Here is a tiny trained network, its code and every weight. The questions are about switching its units off for an input and a target symbol, where a switched-off unit gives its printed mean instead of its output.

import numpy as np


def w(rows, s, z=0):
    codes = np.array(rows[::2]) - 128.0
    scale = np.full(codes.shape[1], s)
    scale[-1] = z or s
    return codes * scale


def f(y):
    return y / 2 * (1 + np.tanh(0.7978845608 * (y + 0.044715 * y**3)))


def softmax(a):
    e = np.exp(a - a.max(-1, keepdims=True))
    return e / e.sum(-1, keepdims=True)


def log_softmax(a):
    a = a - a.max(-1, keepdims=True)
    return a - np.log(np.exp(a).sum(-1, keepdims=True))


def net(x, mask):
    ids = ['ΘΞΨαζηλμπτω'.index(c) for c in x.split()]
    T = len(ids)
    res = E[ids] + P[:T]
    u = 0
    for l in range(3):
        q, k, v = (res @ M[l].T for M in (Q, K, V))
        z = softmax(np.where(np.tri(T) > 0, q @ k.T / 4**0.5, -1e9)) @ v
        res = res + np.where(mask[u], z, O[l][:, -1]) @ O[l][:, :-1]
        u += 1
        y = f(res @ A[l][:, :-1].T + A[l][:, -1])
        res = res + np.where(mask[u : u + 12], y, B[l][:, -1]) @ B[l][:, :-1]
        u += 12
    return log_softmax(res[-1] @ U[:, :-1].T + U[:, -1])


Q, K, V, O, A, B = {}, {}, {}, {}, {}, {}
E = w([
[77,252,143],'Θ',
[121,132,127],'Ξ',
[105,136,120],'Ψ',
[177,154,94],'α',
[89,91,133],'ζ',
[119,135,124],'η',
[168,108,185],'λ',
[170,27,55],'μ',
[61,123,87],'π',
[73,143,173],'τ',
[129,62,159],'ω',
],0.014)
P = w([
[254,117,218],'0',
[67,127,112],'1',
[74,135,124],'2',
[79,142,134],'3',
[90,152,139],'4',
[85,141,149],'5',
[85,156,154],'6',
[89,168,147],'7',
[97,164,152],'8',
[95,163,152],'9',
[104,178,149],'10',
[94,167,150],'11',
],0.0069)
Q[0] = w([
[110,3,74],'0.h1',
[86,62,166],'0.h1',
[4,135,251],'0.h1',
[28,220,230],'0.h1',
],0.0057)
K[0] = w([
[60,208,141],'0.h1',
[173,71,70],'0.h1',
[170,80,152],'0.h1',
[254,150,151],'0.h1',
],0.0085)
V[0] = w([
[64,234,90],'0.h1',
[119,88,130],'0.h1',
[254,166,93],'0.h1',
[198,207,215],'0.h1',
],0.0059)
O[0] = w([
[199,192,10,169],'0.h1',
[97,113,131,108],'0.h1',
[35,116,231,87],'0.h1',
[183,254,173,247],'0.h1',
],0.0042,0.0015)
A[0] = w([
[146,98,106,26],'0.n1',
[136,16,127,254],'0.n2',
[89,159,131,77],'0.n3',
[182,181,89,49],'0.n4',
[68,204,125,160],'0.n5',
[141,229,142,72],'0.n6',
[122,168,163,121],'0.n7',
[225,143,204,232],'0.n8',
[86,254,156,154],'0.n9',
[88,128,179,40],'0.n10',
[159,68,84,215],'0.n11',
[174,141,240,175],'0.n12',
],0.0087,0.0049)
B[0] = w([
[86,149,136,110],'0.n1',
[105,175,104,199],'0.n2',
[104,26,231,135],'0.n3',
[145,36,153,120],'0.n4',
[102,48,179,214],'0.n5',
[102,39,97,172],'0.n6',
[77,93,104,156],'0.n7',
[111,48,68,192],'0.n8',
[44,27,92,254],'0.n9',
[151,135,197,122],'0.n10',
[2,148,69,170],'0.n11',
[142,65,86,186],'0.n12',
],0.0069,0.0066)
Q[1] = w([
[127,250,152],'1.h1',
[131,190,147],'1.h1',
[174,55,143],'1.h1',
[149,153,87],'1.h1',
],0.012)
K[1] = w([
[1,123,77],'1.h1',
[86,144,113],'1.h1',
[188,16,135],'1.h1',
[71,246,212],'1.h1',
],0.006)
V[1] = w([
[1,97,195],'1.h1',
[155,92,245],'1.h1',
[179,185,95],'1.h1',
[95,48,87],'1.h1',
],0.0072)
O[1] = w([
[42,3,123,217],'1.h1',
[133,86,212,92],'1.h1',
[111,174,109,48],'1.h1',
[150,77,94,255],'1.h1',
],0.0077,0.0079)
A[1] = w([
[137,56,1,196],'1.n1',
[60,220,94,236],'1.n2',
[174,120,207,63],'1.n3',
[118,72,185,203],'1.n4',
[114,54,161,197],'1.n5',
[111,59,163,164],'1.n6',
[151,191,209,29],'1.n7',
[51,113,178,146],'1.n8',
[162,208,125,48],'1.n9',
[254,120,93,177],'1.n10',
[114,85,87,200],'1.n11',
[166,166,70,254],'1.n12',
],0.0097,0.0046)
B[1] = w([
[129,174,183,250],'1.n1',
[139,66,160,139],'1.n2',
[158,87,159,124],'1.n3',
[156,182,95,183],'1.n4',
[137,184,117,208],'1.n5',
[161,174,129,197],'1.n6',
[76,200,78,127],'1.n7',
[174,113,114,178],'1.n8',
[182,57,52,126],'1.n9',
[146,86,246,131],'1.n10',
[108,146,124,204],'1.n11',
[63,70,139,139],'1.n12',
],0.011,0.022)
Q[2] = w([
[152,45,93],'2.h1',
[121,190,141],'2.h1',
[84,243,168],'2.h1',
[254,66,38],'2.h1',
],0.0078)
K[2] = w([
[80,41,89],'2.h1',
[254,156,179],'2.h1',
[218,210,190],'2.h1',
[94,92,15],'2.h1',
],0.0075)
V[2] = w([
[130,9,173],'2.h1',
[91,129,61],'2.h1',
[177,152,162],'2.h1',
[75,168,103],'2.h1',
],0.011)
O[2] = w([
[128,247,223,2],'2.h1',
[85,142,44,91],'2.h1',
[255,150,175,191],'2.h1',
[49,29,70,142],'2.h1',
],0.0047,0.027)
A[2] = w([
[6,115,90,168],'2.n1',
[181,112,102,170],'2.n2',
[144,117,205,117],'2.n3',
[193,135,134,143],'2.n4',
[170,107,151,191],'2.n5',
[186,83,164,247],'2.n6',
[162,140,142,66],'2.n7',
[75,182,143,216],'2.n8',
[144,138,205,20],'2.n9',
[199,145,114,174],'2.n10',
[100,103,80,170],'2.n11',
[89,128,152,4],'2.n12',
],0.012,0.0046)
B[2] = w([
[250,118,121,216],'2.n1',
[42,118,144,243],'2.n2',
[161,168,163,176],'2.n3',
[46,94,62,217],'2.n4',
[58,120,137,191],'2.n5',
[89,136,213,239],'2.n6',
[92,133,76,154],'2.n7',
[255,115,150,158],'2.n8',
[193,148,59,175],'2.n9',
[43,98,89,254],'2.n10',
[131,194,94,240],'2.n11',
[94,169,44,119],'2.n12',
],0.0074,0.0082)
U = w([
[96,57,72,86],'Θ',
[141,135,171,114],'Ξ',
[164,134,154,80],'Ψ',
[194,206,154,3],'α',
[184,133,135,182],'ζ',
[157,111,196,252],'η',
[100,215,162,16],'λ',
[168,205,20,103],'μ',
[254,105,160,212],'π',
[119,101,145,80],'τ',
[62,98,182,234],'ω',
],0.0077,0.0052)

Each question gives the input, a string of symbols that net reads in full, and the target symbol t.
The units are the heads (4 rows each of Q, K, V and O) and the neurons (one row each of A and B). Each row of codes is followed by its name. A weight is (code - 128) times the scale printed after its matrix; where a second scale follows, it is the last column's (O, A, B and U).
mask holds one flag per unit, layer by layer, with each layer's heads first. A switched-off unit (its flag False) gives its mean, the last column of its rows in O or B, instead of its output. The means were averaged over made-up inputs and are rounded, as every weight is.
A unit's drop is (log p(t) with every unit on - log p(t) with that unit switched off) / (log p(t) with every unit on - log p(t) with every unit switched off).
The circuit of an input: a set's keep is (log p(t) with only the set's units on - log p(t) with every unit switched off) / (log p(t) with every unit on - log p(t) with every unit switched off). Starting from the 12 units with the biggest drops (on a tie, the unit counted first), units are removed one at a time, each time the one whose removal leaves the highest keep (on an exact tie, the one counted first), for as long as the keep stays at least 0.8.
units of the circuit, in order: the units of the circuit, biggest drop first
top k neurons: the k neurons with the biggest drops, biggest first
k most important neurons of layer l: the k neurons of layer l with the biggest drops, biggest first
input μ η Θ π τ μ, target μ: units of the circuit, in order => (0.h1, 2.h1)
input Θ μ Θ ζ μ η Θ Ψ η π α, target Θ: units of the circuit, in order => (2.h1, 1.h1)
input λ λ Θ π, target λ: units of the circuit, in order => (2.h1, 1.n10, 0.n12)
input λ ζ τ π Θ η μ ω Ψ, target λ: units of the circuit, in order => (2.h1, 1.n10, 0.n12)
input Θ Ξ α ζ α λ, target ω: most important neuron of layer 0 => (0.n11)
input Θ Ψ μ η Θ π λ μ Θ, target Θ: top 2 neurons => (1.n1, 1.n6)
input Θ τ λ α μ Θ τ π μ η, target Θ: top 3 neurons => (1.n6, 1.n1, 1.n5)
input μ Ξ Θ α λ η μ ζ τ, target μ: 2 most important neurons of layer 2 => (2.n6, 2.n5)
input Θ η λ Θ λ λ Θ Θ η, target Θ: top 3 neurons => (1.n1, 1.n6, 1.n5)
input Θ α λ η η π Ψ, target Θ: top 3 neurons => (1.n1, 1.n6, 1.n5)
input μ ζ Θ η λ ζ, target μ: 2 most important neurons of layer 0 => (0.n11, 0.n2)
input μ ζ Θ η, target μ: top 2 neurons => (0.n11, 0.n2)
input μ η π τ μ α τ, target μ: top 3 neurons => (1.n1, 0.n11, 1.n4)
input μ Θ ζ μ, target μ: 3 most important neurons of layer 2 => (2.n11, 2.n6, 2.n1)
input μ Θ Ψ Θ τ Ψ Ξ, target μ: top 2 neurons => (1.n1, 1.n4)
input ζ Θ ω λ μ μ μ Ψ, target π: most important neuron of layer 0 => (0.n5)
input π Ξ ω τ μ λ μ Θ λ ω μ ζ, target π: top 3 neurons => (0.n5, 2.n1, 0.n9)
input λ Θ ω Θ α ζ, target λ: 2 most important neurons of layer 0 => (0.n9, 0.n12)
input μ ω ω π μ Θ Θ, target μ: top 3 neurons => (1.n4, 0.n11, 1.n5)
input π η ζ Θ ζ η μ π π ω Θ ζ, target π: most important neuron of layer 0 => (0.n9)
input λ Ψ ω τ α Ξ λ λ, target λ: top 3 neurons => (1.n10, 0.n12, 0.n8)
input Θ η Θ Θ Θ Θ λ, target Θ: top 3 neurons => (1.n5, 1.n6, 1.n4)
input μ Ξ Θ, target μ: 4 most important neurons of layer 1 => (1.n4, 1.n5, 1.n1, 1.n6)
input Ξ π λ Θ μ Θ Ξ α μ μ, target π: 4 most important neurons of layer 0 => (0.n11, 0.n5, 0.n3, 0.n2)
input τ Θ ω Θ ω π μ Θ τ π μ, target π: top 2 neurons => (2.n1, 0.n11)
input μ η Θ Ξ, target μ: top 2 neurons => (0.n11, 0.n2)
input Ψ τ Θ Ψ Θ ζ, target μ: top neuron => (1.n6)
input λ α α Ξ, target λ: 2 most important neurons of layer 2 => (2.n6, 2.n3)
